-11; 12; -45; 22; -22
45; -43; 5; 81; -77
-45; 43; -5; -81; 77
45; -43; 5; 81; -77
|
-11; -43; -5; 81

11; -47
48; 74
|
11; 74

-13; 18; 16
-68; 40; -15
|
-13; 40

65; -31; -23; -51; 69
-6; 3; -2; 1; 1
-19; -77; -58; -44; -61
-66; -30; 49; -36; 35
|
65; 3; -58; -36

39; 13; -47
-38; 27; 19
-8; -4; 64
25; -45; -63
13; 30; 39
|
39; 27; 64

-12; -38; 47
12; 2; 86
-5; -7; -15
25; -52; 79
|
-12; 2; -15
---
-7; 57; 53; -36; -25
55; -19; 25; 16; 39
-6; 29; -15; 39; -49
53; -56; -46; 61; -27
|
57; 53
-19; 25

-17; 21; -20; 9; 32
-24; 41; 71; -13; -34
65; -21; -31; 17; 8
-27; 28; 41; 12; -21
|
21; -20
41; 71

21; 31; 84
-44; -73; -25
|
31; 84
-73; -25

-35; -52; 8; -1; 57
-2; 14; 19; 47; -47
-41; 20; 4; -2; -59
-56; -52; -55; 43; -33
-2; 16; -87; -21; 44
|
-52; 8
14; 19

-31; 41; 63; 31
48; 8; -42; -23
74; -68; 62; -46
|
41; 63
8; -42

-32; 72; 65
-18; -36; -66
|
72; 65
-36; -66
